Below is a small trained network, with its code and all its weights. Each question gives an input and a class and asks what happens when units are switched off, that is, made to give their printed mean instead of their output.

import numpy as np


def w(rows, s, z=0):
    codes = np.array(rows[::2]) - 128.0
    scale = np.full(codes.shape[1], s)
    scale[-1] = z or s
    return codes * scale


def norm(h):
    return h / np.sqrt((h * h).mean(-1, keepdims=True) + 1e-5)


def f(y):
    return np.maximum(y, 0)


def log_softmax(a):
    a = a - a.max(-1, keepdims=True)
    return a - np.log(np.exp(a).sum(-1, keepdims=True))


def net(x, mask):
    res = np.array(x, float).reshape(1, 5) / 4 @ E
    u = 0
    for l in range(2):
        y = f(norm(res) @ A[l][:, :-1].T + A[l][:, -1])
        res = res + np.where(mask[u : u + 3], y, B[l][:, -1]) @ B[l][:, :-1]
        u += 3
    return log_softmax(norm(res)[-1] @ U[:, :-1].T + U[:, -1])


A, B = {}, {}
E = w([
[30,175,98,93,204,228],'x0',
[157,23,115,236,135,13],'x1',
[71,230,132,147,1,132],'x2',
[48,152,237,200,100,209],'x3',
[49,197,168,58,184,10],'x4',
],0.0063)
A[0] = w([
[189,177,82,126,29,9,75],'0.n1',
[76,213,54,44,110,161,164],'0.n2',
[125,99,151,93,213,190,2],'0.n3',
],0.013,0.003)
B[0] = w([
[204,188,190,167,192,48,240],'0.n1',
[88,81,91,76,135,254,254],'0.n2',
[166,146,218,168,175,51,188],'0.n3',
],0.0096,0.0088)
A[1] = w([
[4,199,95,69,174,105,254],'1.n1',
[76,212,216,187,70,158,38],'1.n2',
[99,59,139,173,71,234,30],'1.n3',
],0.018,0.0023)
B[1] = w([
[78,56,156,253,102,175,246],'1.n1',
[43,74,111,57,108,239,228],'1.n2',
[69,113,64,211,174,148,255],'1.n3',
],0.014,0.0095)
U = w([
[164,185,72,25,141,150,2],'0',
[214,131,108,150,174,7,245],'1',
[92,165,90,6,51,140,11],'2',
[105,155,206,85,137,95,67],'3',
[30,66,53,177,131,216,214],'4',
],0.012,0.0044)

Each question gives the input, the list of numbers given to net, and the class t.
The units are the neurons (one row each of A and B). Each row of codes is followed by its name. A weight is (code - 128) times the scale printed after its matrix; where a second scale follows, it is the last column's (A, B and U).
mask holds one flag per neuron, layer by layer. A switched-off neuron (its flag False) gives its mean, the last column of its row in B, instead of its output. The means were averaged over made-up inputs and are rounded, as every weight is.
A unit's drop is (log p(t) with every unit on - log p(t) with that unit switched off) / (log p(t) with every unit on - log p(t) with every unit switched off).
The circuit of an input: a set's keep is (log p(t) with only the set's units on - log p(t) with every unit switched off) / (log p(t) with every unit on - log p(t) with every unit switched off). Starting from all 6 units, units are removed one at a time, each time the one whose removal leaves the highest keep (on an exact tie, the one counted first), for as long as the keep stays at least 0.8.
units of the circuit, in order: the units of the circuit, biggest drop first
unit that matters most: the unit with the biggest drop
k most important neurons: the k neurons with the biggest drops, biggest first
drop of u: that unit's drop, to one decimal
input [8,2,-3,1,-3], class 1: units of the circuit, in order => [0.n3, 1.n2, 1.n1]
input [-2,-1,-6,0,8], class 3: units of the circuit, in order => [1.n3]
input [6,7,2,-8,5], class 1: 4 most important neurons => [1.n2, 0.n1, 1.n3, 0.n2]
input [-2,-5,7,-7,-3], class 0: 2 most important neurons => [0.n1, 1.n1]
input [-8,-8,3,1,-5], class 2: units of the circuit, in order => [1.n1, 0.n1, 1.n3]
input [-4,1,8,0,1], class 3: 3 most important neurons => [0.n1, 1.n2, 1.n3]
input [-2,-2,-8,4,8], class 3: 3 most important neurons => [0.n3, 1.n3, 0.n2]
input [-4,0,6,-1,1], class 3: 2 most important neurons => [0.n1, 1.n3]
input [-7,0,4,4,6], class 3: 2 most important neurons => [0.n1, 1.n2]
input [7,4,-7,4,0], class 1: 2 most important neurons => [0.n3, 1.n2]
input [-8,3,7,5,7], class 3: 2 most important neurons => [0.n1, 1.n2]
input [-2,2,8,-4,-7], class 1: drop of 0.n1 => 0.3
input [-6,-1,5,6,2], class 2: drop of 1.n3 => 0.3
input [-1,8,-8,-8,-8], class 1: drop of 0.n2 => 0.1
input [2,-4,-8,1,-6], class 1: unit that matters most => 0.n3
input [-6,-7,7,-5,2], class 3: drop of 1.n3 => 0.4
